X = -152	-110	-255	237	-169	-83	114	-46	272	-76	272	-437	108	696
X[0]	-152
X[8]	272
X[4]	-169
X[7]	-46
X[13]	696

M =
array([[70,  5, 49, 42],
       [57, 60, 75, 74],
       [59, 52, 69, 68]])
M[0][-4]: 70
M[-3][3]: 42
M[-2][0]: 57
M[-2][2]: 75
M[-2]: [57, 60, 75, 74]
M[:, -1]: [42, 74, 68]

B = ((-0.053, -0.092, -0.066, -0.064, -0.140), (-0.053, -0.112, -0.111, -0.093, -0.092), (-0.134, 0.083, -0.036, 0.029, -0.024), (-0.055, -0.094, -0.042, -0.063, -0.091), (-0.127, -0.083, -0.019, -0.077, 0.164), (-0.014, -0.105, -0.072, -0.013, -0.125), (-0.078, 0.011, -0.055, -0.098, -0.165), (-0.116, -0.052, 0.001, -0.039, 0.132), (-0.175, -0.072, -0.089, -0.020, -0.169), (-0.156, -0.202, -0.021, -0.109, -0.113), (-0.067, 0.029, 0.033, 0.062, -0.001), (0.095, -0.147, -0.146, -0.216, 0.030), (-0.157, 0.039, 0.025, -0.034, 0.038), (-0.092, -0.026, 0.002, -0.038, 0.088), (-0.076, -0.099, -0.027, 0.087, -0.066), (0.025, -0.155, -0.175, -0.141, -0.151))
Rows and columns are counted from 0.
(0, 0) = -0.053
(12, 2) = 0.025
(11, 3) = -0.216
(4, 1) = -0.083
(2, 0) = -0.134
(14, 1) = -0.099
(1, 3) = -0.093
(4, 0) = -0.127
(12, 0) = -0.157
(0, 3) = -0.064
(10, 2) = 0.033
(0, 1) = -0.092
(1, 1) = -0.112
(5, 3) = -0.013
(8, 4) = -0.169
(12, 1) = 0.039
(9, 4) = -0.113
(13, 4) = 0.088
(4, 2) = -0.019
(5, 4) = -0.125
(1, 4) = -0.092
(13, 0) = -0.092
(6, 2) = -0.055
(7, 1) = -0.052
(3, 2) = -0.042
(7, 3) = -0.039
(10, 3) = 0.062
(10, 0) = -0.067
(4, 4) = 0.164
(10, 1) = 0.029
(13, 1) = -0.026
(0, 4) = -0.140
(1, 2) = -0.111
(11, 4) = 0.030
(3, 0) = -0.055

a =
[[3 4 4 5]
 [5 7 3 1]
 [3 4 3 4]
 [7 1 4 7]
 [5 7 5 2]
 [3 4 3 3]
 [5 3 4 4]
 [5 6 6 3]
 [3 3 3 3]
 [4 2 4 5]
 [8 3 2 3]]
a[-11,-4]	3
a[7,1]	6
a[6,-3]	3
a[-5,2]	4
a[-2,1]	2
a[:, 1]	[4, 7, 4, 1, 7, 4, 3, 6, 3, 2, 3]
a[-4,3]	3
a[6,-1]	4
a[7,2]	6
a[-11,-1]	5
a[-2,-2]	4
a[1,1]	7
a[-10]	[5, 7, 3, 1]
a[-6,-4]	3
a[-6,-2]	3
a[-11,-3]	4
a[2,3]	4
a[6]	[5, 3, 4, 4]
a[-1]	[8, 3, 2, 3]
a[2,0]	3

arr =
array([[ 99, 117, 111,  85, 140, 125, 102,  72, 102,  88, 127, 102,  96,
         69],
       [103, 117, 101,  89, 118,  91,  99,  95, 109, 102,  96, 108, 105,
         95],
       [ 99,  82, 117, 180, 107,  86, 102, 123, 105, 104, 100, 103, 116,
        107],
       [103, 103, 143,  75,  58,  84, 121,  80, 109, 117, 102, 113,  94,
        111],
       [116, 130, 110,  89, 113,  87, 107, 121, 106,  97,  94,  93, 106,
         97],
       [108, 122, 104, 121,  62,  65, 109, 114, 111, 111, 103, 123,  85,
        201],
       [101,  98,  78, 122, 121, 132, 106, 112, 119, 101, 108,  94, 101,
         96],
       [111, 131, 110, 134, 122,  88, 112, 105, 109, 108, 140, 115, 105,
        111],
       [103, 114, 137,  94,  83,  90, 119, 124, 110,  86, 124, 101,  92,
        111],
       [ 94, 102, 115, 119,  81,  97, 108, 108, 102, 112,  97, 100,  94,
         89],
       [106,  99, 105,  55,  85,  97,  92, 107,  90, 114, 120, 112, 101,
        102]])
Indices start at 0.
row 0 col 0 => 99
row 5 col 5 => 65
row 6 col 1 => 98
row 9 col 4 => 81
row 10 col 9 => 114
row 5 col 1 => 122
row 4 col 6 => 107
row 8 col 9 => 86
row 6 col 5 => 132
row 6 col 3 => 122
row 9 col 9 => 112
row 1 col 11 => 108
row 6 col 10 => 108
row 3 col 8 => 109
row 3 col 3 => 75
row 3 col 12 => 94
row 3 col 4 => 58
row 0 col 6 => 102
row 2 col 2 => 117
row 5 col 7 => 114
row 10 col 7 => 107
row 2 col 7 => 123
row 2 col 0 => 99
row 4 col 4 => 113
row 1 col 2 => 101
row 4 col 11 => 93
row 9 col 7 => 108
row 10 col 0 => 106
row 5 col 3 => 121
row 8 col 4 => 83
row 10 col 8 => 90
row 5 col 2 => 104
row 0 col 3 => 85
row 1 col 7 => 95
row 2 col 8 => 105
row 1 col 10 => 96

A =
[-234 -63 -219 -213 -188 -356 -183 -76 -461]
[-347 28 -414 -362 -207 -202 -96 -233 -397]
[-300 -209 -26 -170 128 -166 286 72 -350]
[-37 231 -238 -50 -277 22 -461 -455 -180]
[-63 37 123 98 210 459 202 257 295]
[-185 -94 -123 -264 -228 -210 -81 -53 -561]
[-232 -60 -265 -340 5 155 280 -582 -188]
[-212 -132 10 -304 -6 286 425 -32 -334]
[-110 5 8 -167 29 496 316 -76 -9]
[-373 151 -527 -217 -151 -287 -328 -313 -188]
Indices start at 0.
(0, 0) = -234
(4, 3) = 98
(4, 5) = 459
(2, 8) = -350
(8, 0) = -110
(0, 7) = -76
(8, 1) = 5
(4, 6) = 202
(3, 0) = -37
(8, 3) = -167
(8, 5) = 496
(7, 8) = -334
(3, 1) = 231
(7, 1) = -132
(5, 5) = -210
(1, 4) = -207
(3, 2) = -238
(2, 3) = -170
(1, 5) = -202
(4, 1) = 37
(9, 8) = -188
(9, 6) = -328
(9, 7) = -313
(6, 3) = -340
(3, 8) = -180
(6, 2) = -265
(9, 4) = -151
(5, 0) = -185
(2, 2) = -26
(3, 4) = -277
(9, 3) = -217
(3, 6) = -461
(7, 7) = -32
